Each row has a name. Each piece below is followed by the name of the row it came from, unless a question asks for something else. Each question is about the rows just above it.

q124: [ 91 217 118 164 132  91 173 160  83 131 182 109 120 105 103 107 141 112
 129]
q76: [ 93 217 122 147 107 118 130 137 113 161 168 106 122 122 109 107 122 125
 127]
q700: [142 217 155 150 128 115 151 114 103 115 142 188  85 113 146 107  93 109
 135]
q897: [ 93 217 122 147 107 118 130 137 113 161 168 106 122 122 109 107 122 125
 112]
q890: [ 93 217 122 147 107 118 130 137 113 161 168 110 129 138 145 107 119 139
 124]
Which row holds [ 93 217 122 147 107 118 130 137 113 161 168 106 122 122 109 107 122 125
 127]? -> q76
find: [ 93 217 122 147 107 118 130 137 113 161 168 106 122 122 109 107 122 125
 112] -> q897
Among the named rows, does one hold [145 138] next to each other, in this order? -> no

q627: [114 125 135 136 123 122 147 126 108 127 110 153 115 148]
q568: [114 125 135 136 123 122 147 126 108 127 107 144 108 135]
q334: [123 127 135 137 127 124 137 131 108 107 108 144 127 131]
q953: [103 125 131 135 127 123 162 122  54 129 118 171 130 179]
Does one of the named rows hold [107 108 144] side by side, in this order? -> yes
find: [108 127 107 144 108] -> q568
Where do [127 135 137 127 124 137 131 108 107 108] appear? -> q334
Does one of the named rows hold [107 127 108] side by side, in this order? -> no
Among the named rows, does one hold [147 126 108] next to each other, in this order? -> yes

q902: [142 109 132 161 137 116 164 139 111 138 135]
q302: [125 138 139 164 137 135 111 109 161 132 116]
q843: [124 108  94 148 152 134 196  78  92 147 110]
Does one of the named rows hold [109 132] side by side, in this order? -> yes
[109 132 161 137 116 164 139 111 138 135] is in which row? -> q902
find: [132 161 137 116] -> q902
The row with [137 116 164 139] is -> q902
Is [137 135] printed in one of the named rows, side by side and in this order? -> yes
Does one of the named rows hold [111 109] side by side, in this order? -> yes

q606: [153 137 105 163 112  77 128 160 107]
q185: [132 125 164 106 128 106 157 123 129]
q695: [128 145 122  93 160  92 152  85 154]
q820: [128 145 122 160  93 106 157 128 129]
q664: [112  61 130 132 134 134 110 156 183]
q506: [116 161  82  88 171  87 140  60 128]
q428: [155 155  86 132 156 183 134 110 134]
find: [128 145 122 160  93 106 157 128] -> q820
Is [ 86 132 156 183] printed in one of the named rows, side by side and in this order? -> yes
The row with [155 155  86 132 156 183 134 110 134] is -> q428
find: [128 145 122  93 160] -> q695
Among the named rows, does one hold [ 61 130 132] next to each other, in this order? -> yes
Does one of the named rows hold [145 122  93 160] side by side, in this order? -> yes
find: [132 134 134 110 156 183] -> q664

q947: [140 123 160 158  55 128 106 135 147 133 112 108  95 135 110 104 137 127
 142 136 148 143 141 162]
q430: [140 123 144 162 105  96 139 135 161 124 112 167 112 105 136 171 123 171
 130 126 142 124 136 138]
q73: [105 123 126 117 166 140 121 135 161 162 112 108 172 143 144 104 137 142
  89 112 142 143 136 147]
q176: [121 123 144 158 116  96 107 135 161 141  84  82 147 138 169 103 137 127
 115 126 115 143 136 147]
q933: [121 134 144 158 108 128 112 137 157 133 126 145 134 113  92 104 173 141
 142 126 142 172 127 182]
q318: [121 123 144 176 122  76 146 135 161 134 122  94 112  75 136 104 137 115
 142 126 105 143 127 147]
q848: [ 96  96 144 158 116 129 147 135 106 133  92 148 112 111 136 151 161 127
 142 128 142 169 136 147]
q116: [140 123 160 158  55 128 106 135 147 133 112 108  95 135 136 104 124 127
 142 136 148 143 141 162]
Is [142 169] printed in one of the named rows, side by side and in this order? -> yes
Does one of the named rows hold [ 55 158 160 123 140] side by side, in this order? -> no
find: [140 123 160 158  55 128 106 135 147 133 112 108  95 135 110 104 137 127
 142 136 148 143 141 162] -> q947
Is [142 143 137] printed in one of the named rows, side by side and in this order? -> no
Is [126 142] printed in one of the named rows, side by side and in this order? -> yes

q94: [116 138 166 197 107 146 173 133  96  89 131 135 171 213 134  96 174 187
  92 132 106]
q305: [109  93 144 125 113 156 129 135 109 141 108 107 131 101 141 130 175 115
  99 111 112]
q369: [104  93 109 141 129 135 113 107 108 144 156 125  80 116 134 125 112 150
 120 122 113]
Among the named rows, does one hold [109 140] next to each other, in this order? -> no
find: [ 93 144 125 113 156 129 135 109 141 108 107] -> q305
Does one of the named rows hold [108 144] side by side, in this order? -> yes

q991: [123  98 129 141 119 122]
q600: [120 133 115 112 133 127]
q629: [116 164 133  41 111 191]
q219: [123 138 148 134 132 137]
q345: [125 144 129 120 108 131]
q856: [145 143 106  94 115 128]
q243: [139 140 145  43 109 179]
q220: [120 130 105 143 149 116]
q251: [111 113 115 139 128 130]
q275: [107 127 112 133 115 133]
q189: [140 147 128  79  79 146]
Among the named rows, does one hold [123 138 148 134] next to each other, in this order? -> yes
Is [123 138 148] printed in one of the named rows, side by side and in this order? -> yes
find: [127 112 133 115 133] -> q275
Is [123  98] printed in one of the named rows, side by side and in this order? -> yes

q157: [171 118 131 157 106 117 160 132 192 166  89 164 120 162  93]
q919: [171 111  87 110  81 192  89 160 117 132 166 164 147 177 146]
q964: [ 96  63  64 175 158 128 154  95 129 108 157 111  71 149 146]
q920: [132 107  87 110 160 142  99 181 162 121 131  93 147 177 146]
q816: [112 133 107 155  97 178 150 169 171 119 112 125 138 156 105]
find: [117 160 132 192 166  89 164] -> q157
Among the named rows, does one hold [ 95 154 128] next to each other, in this order? -> no
Among the named rows, does one hold [156 105] next to each other, in this order? -> yes
find: [133 107] -> q816
[110  81] is in which row? -> q919

q309: [115 218 131 143  95 152]
q471: [120 186 136 207 146 117]
q641: [103 203 107 124  75 153]
q126: [ 97 194  93 116  71 149]
q963: [124 211 142 183 132 132]
q37: [120 220 138 156 107 147]
q913: [115 170 132 216 146 110]
q216: [109 212 121 133  83 154]
q753: [109 151 130 221 142 107]
q766: [123 201 140 196 141 124]
q333: [123 218 142 169 120 140]
Is [103 203] printed in one of the named rows, side by side and in this order? -> yes
Does one of the named rows hold [ 97 194  93 116  71] side by side, in this order? -> yes
Does one of the named rows hold [ 71 116  93 194] side by side, in this order? -> no

q583: [ 83 127 128 126 127 127 131 127 135 128 128 126 127 128 127 128 128 125
 133 126 130 125 128 128 130 129 128 125 127 126]
q659: [134 125 125 126 127 125 127 127 131 127 127 127 133 124 127 127 129 126
 128 127 127 129 130 129 130 126 129 125 128 125]
q905: [ 89 127 128 127 128 128 127 127 130 128 128 127 127 128 128 128 128 126
 133 126 129 126 128 127 130 129 128 125 128 127]
q788: [ 61 127 123 117 124 126 121 124 132 129 129 120 126 127 124 133 126 125
 136 126 133 122 124 131 134 129 131 117 124 123]
q523: [129 122 127 126 127 128 127 128 131 126 126 124 127 128 127 128 128 124
 136 126 132 124 128 128 130 129 129 124 127 125]
q92: [ 60 127 127 125 126 127 126 127 131 127 127 125 127 127 126 128 128 124
 136 126 131 124 128 128 131 129 129 123 127 125]
q419: [ 64 118 127 132 129 123 131 127 135 126 126 129 129 127 129 129 129 118
 136 126 132 125 131 127 130 127 131 125 135 123]
q789: [ 58 120 136 133 128 127 132 130 129 131 131 129 127 129 128 129 128 114
 136 120 131 121 129 124 129 129 128 127 130 131]
q402: [ 35 127 125 123 122 128 125 127 132 126 126 123 126 127 122 129 128 124
 139 126 133 123 127 128 131 129 131 119 125 123]
q821: [ 63 127 127 125 126 127 126 127 131 127 127 125 127 127 126 128 128 125
 136 126 131 125 128 128 130 129 128 124 127 125]
Does one of the named rows hold [127 125] side by side, in this order? -> yes
Among the named rows, does one hold [123 127] next to each other, in this order? -> yes
find: [ 58 120 136 133 128 127 132 130 129 131 131 129 127 129 128 129 128 114
 136 120 131 121 129 124 129 129 128 127 130 131] -> q789
find: [129 127 129 129 129 118 136 126] -> q419
The row with [ 64 118 127 132 129 123 131 127 135 126 126 129 129 127 129 129 129 118
 136 126 132 125 131 127 130 127 131 125 135 123] is -> q419
find: [123 122 128 125 127] -> q402
[117 124 126 121 124 132 129 129 120] is in which row? -> q788

